Below are the code and all the weights of a small trained network. Each question names an input and a target symbol and asks about switching units off, where a switched-off unit gives its printed mean instead of its output.

import numpy as np


def w(rows, s, z=0):
    codes = np.array(rows[::2]) - 128.0
    scale = np.full(codes.shape[1], s)
    scale[-1] = z or s
    return codes * scale


def f(y):
    return y / 2 * (1 + np.tanh(0.7978845608 * (y + 0.044715 * y**3)))


def softmax(a):
    e = np.exp(a - a.max(-1, keepdims=True))
    return e / e.sum(-1, keepdims=True)


def log_softmax(a):
    a = a - a.max(-1, keepdims=True)
    return a - np.log(np.exp(a).sum(-1, keepdims=True))


def net(x, mask):
    ids = ['ΓΛΠΣαεημξφψ'.index(c) for c in x.split()]
    T = len(ids)
    res = E[ids] + P[:T]
    u = 0
    for l in range(3):
        r = res
        for j in range(2):
            rows = slice(3 * j, 3 * j + 3)
            q, k, v = (r @ M[l][rows].T for M in (Q, K, V))
            z = softmax(np.where(np.tri(T) > 0, q @ k.T / 3**0.5, -1e9)) @ v
            o = O[l][rows]
            res = res + np.where(mask[u + j], z, o[:, -1]) @ o[:, :-1]
        u += 2
        y = f(res @ A[l][:, :-1].T + A[l][:, -1])
        res = res + np.where(mask[u : u + 4], y, B[l][:, -1]) @ B[l][:, :-1]
        u += 4
    return log_softmax(res[-1] @ U[:, :-1].T + U[:, -1])


Q, K, V, O, A, B = {}, {}, {}, {}, {}, {}
E = w([
[62,79,100],'Γ',
[220,90,190],'Λ',
[170,120,174],'Π',
[252,204,84],'Σ',
[72,87,111],'α',
[206,120,192],'ε',
[76,99,144],'η',
[117,108,182],'μ',
[68,183,169],'ξ',
[134,80,187],'φ',
[124,84,195],'ψ',
],0.014)
P = w([
[93,228,255],'0',
[116,149,159],'1',
[120,138,128],'2',
[126,131,100],'3',
[131,124,79],'4',
[134,121,68],'5',
[134,136,65],'6',
[138,142,61],'7',
[129,158,56],'8',
[128,176,56],'9',
[127,181,54],'10',
],0.009)
Q[0] = w([
[117,169,73],'0.h0',
[52,96,110],'0.h0',
[115,65,128],'0.h0',
[136,68,93],'0.h1',
[184,162,152],'0.h1',
[153,2,65],'0.h1',
],0.011)
K[0] = w([
[130,171,43],'0.h0',
[2,55,153],'0.h0',
[164,64,22],'0.h0',
[96,206,59],'0.h1',
[237,94,121],'0.h1',
[50,200,161],'0.h1',
],0.011)
V[0] = w([
[212,149,144],'0.h0',
[253,74,52],'0.h0',
[235,224,105],'0.h0',
[162,76,115],'0.h1',
[105,87,143],'0.h1',
[127,125,131],'0.h1',
],0.0054)
O[0] = w([
[21,12,63,237],'0.h0',
[3,158,155,10],'0.h0',
[25,207,24,221],'0.h0',
[192,31,135,70],'0.h1',
[229,55,180,127],'0.h1',
[135,120,131,134],'0.h1',
],0.0048,0.0012)
A[0] = w([
[119,156,233,5],'0.n0',
[115,47,253,15],'0.n1',
[152,34,71,137],'0.n2',
[217,159,160,66],'0.n3',
],0.0073,0.0022)
B[0] = w([
[92,61,63,143],'0.n0',
[136,254,61,255],'0.n1',
[108,255,140,209],'0.n2',
[180,59,149,151],'0.n3',
],0.006,0.00087)
Q[1] = w([
[8,195,136],'1.h0',
[130,110,78],'1.h0',
[215,137,82],'1.h0',
[149,148,106],'1.h1',
[231,2,65],'1.h1',
[215,122,211],'1.h1',
],0.0078)
K[1] = w([
[114,205,127],'1.h0',
[105,81,92],'1.h0',
[121,134,171],'1.h0',
[86,101,53],'1.h1',
[88,173,194],'1.h1',
[2,80,110],'1.h1',
],0.0096)
V[1] = w([
[123,162,220],'1.h0',
[106,97,67],'1.h0',
[101,68,189],'1.h0',
[114,119,98],'1.h1',
[123,111,83],'1.h1',
[248,143,4],'1.h1',
],0.011)
O[1] = w([
[70,175,98,254],'1.h0',
[121,101,74,22],'1.h0',
[2,187,191,122],'1.h0',
[144,81,147,78],'1.h1',
[108,95,100,59],'1.h1',
[138,70,74,72],'1.h1',
],0.0087,0.0028)
A[1] = w([
[161,129,140,211],'1.n0',
[117,95,93,33],'1.n1',
[198,97,189,210],'1.n2',
[3,87,105,251],'1.n3',
],0.014,0.0035)
B[1] = w([
[181,171,171,203],'1.n0',
[75,65,92,106],'1.n1',
[65,135,210,221],'1.n2',
[191,181,254,251],'1.n3',
],0.0092,0.0026)
Q[2] = w([
[150,87,112],'2.h0',
[191,94,50],'2.h0',
[139,141,134],'2.h0',
[121,187,170],'2.h1',
[80,5,154],'2.h1',
[123,38,87],'2.h1',
],0.015)
K[2] = w([
[142,54,116],'2.h0',
[134,137,87],'2.h0',
[120,110,120],'2.h0',
[102,215,36],'2.h1',
[55,181,172],'2.h1',
[113,138,254],'2.h1',
],0.017)
V[2] = w([
[131,179,41],'2.h0',
[254,155,130],'2.h0',
[105,53,70],'2.h0',
[156,70,184],'2.h1',
[58,65,207],'2.h1',
[106,99,162],'2.h1',
],0.0087)
O[2] = w([
[132,206,175,112],'2.h0',
[183,204,121,148],'2.h0',
[32,161,193,8],'2.h0',
[153,254,44,101],'2.h1',
[200,185,163,101],'2.h1',
[226,104,148,115],'2.h1',
],0.0058,0.011)
A[2] = w([
[108,61,201,96],'2.n0',
[166,185,193,35],'2.n1',
[170,38,254,82],'2.n2',
[213,71,171,253],'2.n3',
],0.0088,0.0042)
B[2] = w([
[56,171,76,135],'2.n0',
[5,153,142,177],'2.n1',
[55,188,113,175],'2.n2',
[135,189,113,254],'2.n3',
],0.012,0.0076)
U = w([
[112,109,106,147],'Γ',
[206,214,87,164],'Λ',
[97,146,106,95],'Π',
[133,137,153,60],'Σ',
[61,144,88,118],'α',
[187,122,93,163],'ε',
[139,229,191,188],'η',
[48,140,97,93],'μ',
[81,147,95,102],'ξ',
[248,164,146,106],'φ',
[124,172,150,6],'ψ',
],0.012,0.011)

Each question gives the input, a string of symbols that net reads in full, and the target symbol t.
The units are the heads (3 rows each of Q, K, V and O) and the neurons (one row each of A and B). Each row of codes is followed by its name. A weight is (code - 128) times the scale printed after its matrix; where a second scale follows, it is the last column's (O, A, B and U).
mask holds one flag per unit, layer by layer, with each layer's heads first. A switched-off unit (its flag False) gives its mean, the last column of its rows in O or B, instead of its output. The means were averaged over made-up inputs and are rounded, as every weight is.
A unit's drop is (log p(t) with every unit on - log p(t) with that unit switched off) / (log p(t) with every unit on - log p(t) with every unit switched off).
The circuit of an input: a set's keep is (log p(t) with only the set's units on - log p(t) with every unit switched off) / (log p(t) with every unit on - log p(t) with every unit switched off). Starting from the 12 units with the biggest drops (on a tie, the unit counted first), units are removed one at a time, each time the one whose removal leaves the highest keep (on an exact tie, the one counted first), for as long as the keep stays at least 0.8.
circuit, biggest first: the units of the circuit, biggest drop first
most important unit: the unit with the biggest drop
k most important neurons: the k neurons with the biggest drops, biggest first
top k neurons in layer l: the k neurons of layer l with the biggest drops, biggest first
which heads matter: for each layer, one digit per head in row order, 1 if its drop is at least 0.15 and else 0, layers parted by /
input Λ ε Λ φ ψ ψ ξ μ η, target η: which heads matter -> 00 / 10 / 00
input Σ ψ η, target μ: 3 most important neurons -> (1.n2; 2.n0; 1.n3)
input ε μ Γ ψ Σ Λ φ, target μ: most important unit -> 2.h1
input α μ ε Γ Σ Π Γ, target Λ: which heads matter -> 00 / 11 / 00
input μ μ Π Σ ψ φ α Π μ ψ, target μ: circuit, biggest first -> (0.h0; 2.h1; 2.n0)
input Σ η ψ, target μ: which heads matter -> 10 / 00 / 01
input μ ε φ μ α Σ ψ Γ μ, target μ: which heads matter -> 10 / 00 / 01
input Γ Σ ξ η φ α Π φ ψ μ, target μ: which heads matter -> 10 / 10 / 01
input Π Γ α Π Γ, target Λ: circuit, biggest first -> (2.h0; 2.h1; 1.h1)
input Π ε Π Π μ φ α α η, target η: 2 most important neurons -> (1.n3; 0.n1)
input φ α ξ α φ μ Π Λ, target η: circuit, biggest first -> (1.n2; 2.n2)
input Π Λ μ α, target η: 2 most important neurons -> (1.n3; 2.n1)
input α ψ ε η α, target Λ: top 2 neurons in layer 1 -> (1.n2; 1.n0)
input Γ η ψ ψ Λ, target η: most important unit -> 1.n2
input η μ Π α Λ α η, target Λ: top 2 neurons in layer 1 -> (1.n2; 1.n0)
input Γ ψ α Π α φ η η, target Λ: which heads matter -> 00 / 00 / 11
input ψ η ξ ε Λ Γ Π φ Π ξ, target Λ: 2 most important neurons -> (1.n2; 2.n1)
input η Λ ξ α Γ μ Π α, target Λ: top 2 neurons in layer 1 -> (1.n2; 1.n3)
input ξ Λ μ Γ, target η: 2 most important neurons -> (1.n3; 2.n1)
input Σ Σ Γ, target η: most important unit -> 2.h0
input μ Γ Π Σ ψ Γ φ ε μ φ, target α: top 2 neurons in layer 2 -> (2.n0; 2.n2)
